Here is a tiny trained network, its code and every weight. The questions are about switching its units off for an input and a target symbol, where a switched-off unit gives its printed mean instead of its output.

import numpy as np


def w(rows, s, z=0):
    codes = np.array(rows[::2]) - 128.0
    scale = np.full(codes.shape[1], s)
    scale[-1] = z or s
    return codes * scale


def norm(h):
    return h / np.sqrt((h * h).mean(-1, keepdims=True) + 1e-5)


def f(y):
    return np.maximum(y, 0)


def softmax(a):
    e = np.exp(a - a.max(-1, keepdims=True))
    return e / e.sum(-1, keepdims=True)


def log_softmax(a):
    a = a - a.max(-1, keepdims=True)
    return a - np.log(np.exp(a).sum(-1, keepdims=True))


def net(x, mask):
    ids = ['δεζθλμπτφψω'.index(c) for c in x.split()]
    T = len(ids)
    res = E[ids] + P[:T]
    q, k, v = (norm(res) @ M[0].T for M in (Q, K, V))
    z = softmax(np.where(np.tri(T) > 0, q @ k.T / 2**0.5, -1e9)) @ v
    res = res + np.where(mask[0], z, O[0][:, -1]) @ O[0][:, :-1]
    y = f(norm(res) @ A[0][:, :-1].T + A[0][:, -1])
    res = res + np.where(mask[1:13], y, B[0][:, -1]) @ B[0][:, :-1]
    return log_softmax(norm(res)[-1] @ U[:, :-1].T + U[:, -1])


Q, K, V, O, A, B = {}, {}, {}, {}, {}, {}
E = w([
[87,113,113,116,80,130],'δ',
[118,98,149,171,138,166],'ε',
[87,161,107,158,182,111],'ζ',
[148,69,142,151,95,205],'θ',
[173,118,128,143,138,143],'λ',
[162,205,102,167,116,40],'μ',
[101,183,133,152,188,131],'π',
[132,114,74,167,172,113],'τ',
[131,132,36,52,108,252],'φ',
[146,170,97,75,170,117],'ψ',
[188,116,156,119,128,178],'ω',
],0.016)
P = w([
[119,208,60,192,74,168],'0',
[93,255,136,150,106,152],'1',
[129,176,107,140,73,128],'2',
[114,161,135,155,104,133],'3',
[168,121,167,117,76,153],'4',
[104,131,159,154,131,96],'5',
[102,115,163,138,135,84],'6',
[109,119,189,119,149,75],'7',
[96,90,189,114,163,54],'8',
[113,51,201,90,151,38],'9',
[113,121,207,154,154,110],'10',
],0.0059)
Q[0] = w([
[105,127,121,220,215,3],'head 1',
[190,117,118,45,51,136],'head 1',
],0.0071)
K[0] = w([
[120,98,204,70,188,86],'head 1',
[134,254,105,152,125,223],'head 1',
],0.0074)
V[0] = w([
[143,109,155,107,70,210],'head 1',
[146,79,1,118,98,106],'head 1',
],0.0072)
O[0] = w([
[117,65,25,67,157,39,3],'head 1',
[3,165,221,59,119,73,113],'head 1',
],0.0068,0.004)
A[0] = w([
[105,198,135,43,240,108,223],'neuron 1',
[144,123,54,141,138,170,118],'neuron 2',
[211,22,161,106,171,149,241],'neuron 3',
[79,138,144,143,43,116,175],'neuron 4',
[201,183,76,38,154,145,96],'neuron 5',
[105,144,139,185,197,60,117],'neuron 6',
[105,100,113,83,36,146,172],'neuron 7',
[148,176,141,192,72,233,86],'neuron 8',
[93,130,224,88,63,159,199],'neuron 9',
[94,139,164,174,134,191,231],'neuron 10',
[162,169,166,148,2,71,252],'neuron 11',
[68,119,183,118,160,137,181],'neuron 12',
],0.0071,0.0023)
B[0] = w([
[168,99,89,120,45,77,205],'neuron 1',
[120,143,91,195,167,128,153],'neuron 2',
[171,2,113,145,88,110,176],'neuron 3',
[94,102,177,132,197,56,167],'neuron 4',
[85,146,157,109,73,127,154],'neuron 5',
[176,141,138,112,78,165,224],'neuron 6',
[108,113,96,99,202,150,162],'neuron 7',
[177,68,178,96,105,133,227],'neuron 8',
[30,32,78,153,147,24,179],'neuron 9',
[140,32,100,41,166,112,254],'neuron 10',
[92,113,169,194,152,118,172],'neuron 11',
[107,94,121,92,95,129,189],'neuron 12',
],0.0063,0.0071)
U = w([
[39,79,159,102,203,65,230],'δ',
[153,59,202,151,156,229,139],'ε',
[140,113,139,97,188,133,22],'ζ',
[164,114,122,128,199,153,79],'θ',
[159,89,23,195,106,131,57],'λ',
[154,135,142,223,105,67,161],'μ',
[135,95,139,116,114,154,2],'π',
[160,92,58,187,137,148,57],'τ',
[77,107,74,71,106,226,164],'φ',
[134,112,87,90,3,83,112],'ψ',
[138,109,66,129,137,121,70],'ω',
],0.0078,0.0022)

Each question gives the input, a string of symbols that net reads in full, and the target symbol t.
The units are the heads (2 rows each of Q, K, V and O) and the neurons (one row each of A and B). Each row of codes is followed by its name. A weight is (code - 128) times the scale printed after its matrix; where a second scale follows, it is the last column's (O, A, B and U).
mask holds one flag per unit, heads first, then neurons. A switched-off unit (its flag False) gives its mean, the last column of its rows in O or B, instead of its output. The means were averaged over made-up inputs and are rounded, as every weight is.
A unit's drop is (log p(t) with every unit on - log p(t) with that unit switched off) / (log p(t) with every unit on - log p(t) with every unit switched off).
The circuit of an input: a set's keep is (log p(t) with only the set's units on - log p(t) with every unit switched off) / (log p(t) with every unit on - log p(t) with every unit switched off). Starting from the 12 units with the biggest drops (on a tie, the unit counted first), units are removed one at a time, each time the one whose removal leaves the highest keep (on an exact tie, the one counted first), for as long as the keep stays at least 0.8.
circuit, biggest first: the units of the circuit, biggest drop first
k most important neurons: the k neurons with the biggest drops, biggest first
drop when u is switched off: that unit's drop, to one decimal
input ψ ζ μ δ π, target ψ: circuit, biggest first	(neuron 1; head 1)
input ω τ τ, target δ: 2 most important neurons	(neuron 4; neuron 3)
input τ ζ ω ψ ζ τ π ψ, target ψ: 2 most important neurons	(neuron 1; neuron 5)
input δ τ ω ε ζ ω ω π, target λ: circuit, biggest first	(head 1; neuron 1)
input τ τ λ, target δ: circuit, biggest first	(head 1; neuron 9)
input τ ψ ζ τ, target ε: 2 most important neurons	(neuron 9; neuron 1)
input ψ ζ τ τ, target δ: 2 most important neurons	(neuron 3; neuron 4)
input ζ ζ ω ζ τ τ π π, target ε: most important neuron	(neuron 4)
input ε δ τ, target ψ: 2 most important neurons	(neuron 6; neuron 9)
input λ θ τ, target ψ: drop when neuron 6 is switched off	0.3
input ε π ω ζ ω ζ, target λ: drop when neuron 12 is switched off	0.0
input π ζ ψ ω ζ ζ π, target ε: drop when head 1 is switched off	1.2
input ω μ ω ζ, target λ: drop when neuron 1 is switched off	0.1
input ζ τ τ ε, target δ: most important neuron	(neuron 9)
